Here is a tiny trained network, its code and every weight. The questions are about switching its units off for an input and a class, where a switched-off unit gives its printed mean instead of its output.

import numpy as np


def w(rows, s, z=0):
    codes = np.array(rows[::2]) - 128.0
    scale = np.full(codes.shape[1], s)
    scale[-1] = z or s
    return codes * scale


def norm(h):
    return h / np.sqrt((h * h).mean(-1, keepdims=True) + 1e-5)


def f(y):
    return y / 2 * (1 + np.tanh(0.7978845608 * (y + 0.044715 * y**3)))


def log_softmax(a):
    a = a - a.max(-1, keepdims=True)
    return a - np.log(np.exp(a).sum(-1, keepdims=True))


def net(x, mask):
    res = np.array(x, float).reshape(1, 3) / 4 @ E
    u = 0
    for l in range(2):
        y = f(norm(res) @ A[l][:, :-1].T + A[l][:, -1])
        res = res + np.where(mask[u : u + 11], y, B[l][:, -1]) @ B[l][:, :-1]
        u += 11
    return log_softmax(norm(res)[-1] @ U[:, :-1].T + U[:, -1])


A, B = {}, {}
E = w([
[48,43,65],'x0',
[9,240,123],'x1',
[66,113,252],'x2',
],0.0024)
A[0] = w([
[149,123,147,114],'0.n1',
[69,98,22,180],'0.n2',
[155,107,167,128],'0.n3',
[74,191,153,102],'0.n4',
[100,253,101,4],'0.n5',
[130,28,69,79],'0.n6',
[81,109,221,157],'0.n7',
[121,155,75,109],'0.n8',
[111,102,224,143],'0.n9',
[34,230,95,215],'0.n10',
[153,205,134,94],'0.n11',
],0.0071,0.0034)
B[0] = w([
[23,90,173,131],'0.n1',
[94,91,189,200],'0.n2',
[203,191,112,148],'0.n3',
[95,193,77,157],'0.n4',
[161,151,63,151],'0.n5',
[76,122,51,167],'0.n6',
[53,109,245,187],'0.n7',
[137,100,216,131],'0.n8',
[206,118,239,177],'0.n9',
[112,248,197,252],'0.n10',
[162,98,4,149],'0.n11',
],0.0035,0.0036)
A[1] = w([
[42,150,120,111],'1.n1',
[147,148,57,37],'1.n2',
[255,119,166,117],'1.n3',
[52,185,86,255],'1.n4',
[138,65,208,145],'1.n5',
[176,151,137,134],'1.n6',
[141,109,194,122],'1.n7',
[148,20,195,130],'1.n8',
[249,107,128,93],'1.n9',
[149,219,77,128],'1.n10',
[193,88,58,136],'1.n11',
],0.0088,0.005)
B[1] = w([
[154,97,233,156],'1.n1',
[102,176,139,115],'1.n2',
[17,175,138,224],'1.n3',
[220,101,158,253],'1.n4',
[105,154,1,194],'1.n5',
[82,114,102,160],'1.n6',
[96,169,79,161],'1.n7',
[167,140,53,206],'1.n8',
[75,104,193,203],'1.n9',
[162,110,63,183],'1.n10',
[106,65,189,196],'1.n11',
],0.0067,0.0045)
U = w([
[34,80,177,160],'0',
[246,183,62,55],'1',
[150,23,103,155],'2',
[209,129,191,172],'3',
[54,196,69,174],'4',
[163,203,187,103],'5',
[124,111,5,157],'6',
[110,155,233,4],'7',
],0.015,0.0025)

Each question gives the input, the list of numbers given to net, and the class t.
The units are the neurons (one row each of A and B). Each row of codes is followed by its name. A weight is (code - 128) times the scale printed after its matrix; where a second scale follows, it is the last column's (A, B and U).
mask holds one flag per neuron, layer by layer. A switched-off neuron (its flag False) gives its mean, the last column of its row in B, instead of its output. The means were averaged over made-up inputs and are rounded, as every weight is.
A unit's drop is (log p(t) with every unit on - log p(t) with that unit switched off) / (log p(t) with every unit on - log p(t) with every unit switched off).
The circuit of an input: a set's keep is (log p(t) with only the set's units on - log p(t) with every unit switched off) / (log p(t) with every unit on - log p(t) with every unit switched off). Starting from the 12 units with the biggest drops (on a tie, the unit counted first), units are removed one at a time, each time the one whose removal leaves the highest keep (on an exact tie, the one counted first), for as long as the keep stays at least 0.8.
units of the circuit, in order: the units of the circuit, biggest drop first
k most important neurons: the k neurons with the biggest drops, biggest first
k most important neurons of layer l: the k neurons of layer l with the biggest drops, biggest first
drop when u is switched off: that unit's drop, to one decimal
input [6,1,0], class 3: units of the circuit, in order	(1.n4, 1.n1)
input [1,4,-1], class 3: units of the circuit, in order	(1.n4)
input [3,-1,8], class 6: 2 most important neurons of layer 1	(1.n5, 1.n8)
input [6,8,-6], class 3: units of the circuit, in order	(1.n4, 1.n1)
input [-3,-3,0], class 0: units of the circuit, in order	(1.n9, 0.n10)
input [3,4,4], class 7: 2 most important neurons	(0.n7, 1.n8)
input [7,3,0], class 3: 2 most important neurons	(1.n4, 1.n3)
input [-6,-7,5], class 4: 2 most important neurons	(1.n3, 1.n5)
input [6,2,1], class 7: 2 most important neurons of layer 1	(1.n10, 1.n8)
input [8,-1,0], class 2: 2 most important neurons of layer 1	(1.n3, 1.n1)
input [0,1,-5], class 1: 3 most important neurons	(0.n9, 0.n7, 1.n10)
input [6,-1,-5], class 2: 2 most important neurons	(0.n10, 0.n6)
input [2,0,-1], class 2: 3 most important neurons	(0.n6, 0.n9, 0.n2)
input [4,7,0], class 3: units of the circuit, in order	(1.n4)
input [-8,0,-2], class 0: 2 most important neurons of layer 0	(0.n10, 0.n11)
input [-4,0,-7], class 0: 2 most important neurons	(1.n11, 0.n4)
input [-7,-8,8], class 4: 2 most important neurons of layer 1	(1.n5, 1.n3)
input [3,4,2], class 7: 2 most important neurons	(1.n8, 0.n7)
input [-7,-4,6], class 4: drop when 0.n7 is switched off	0.0
input [0,-1,8], class 4: drop when 1.n4 is switched off	0.1
input [4,0,-8], class 2: drop when 0.n10 is switched off	0.2
input [5,1,0], class 3: units of the circuit, in order	(1.n4)
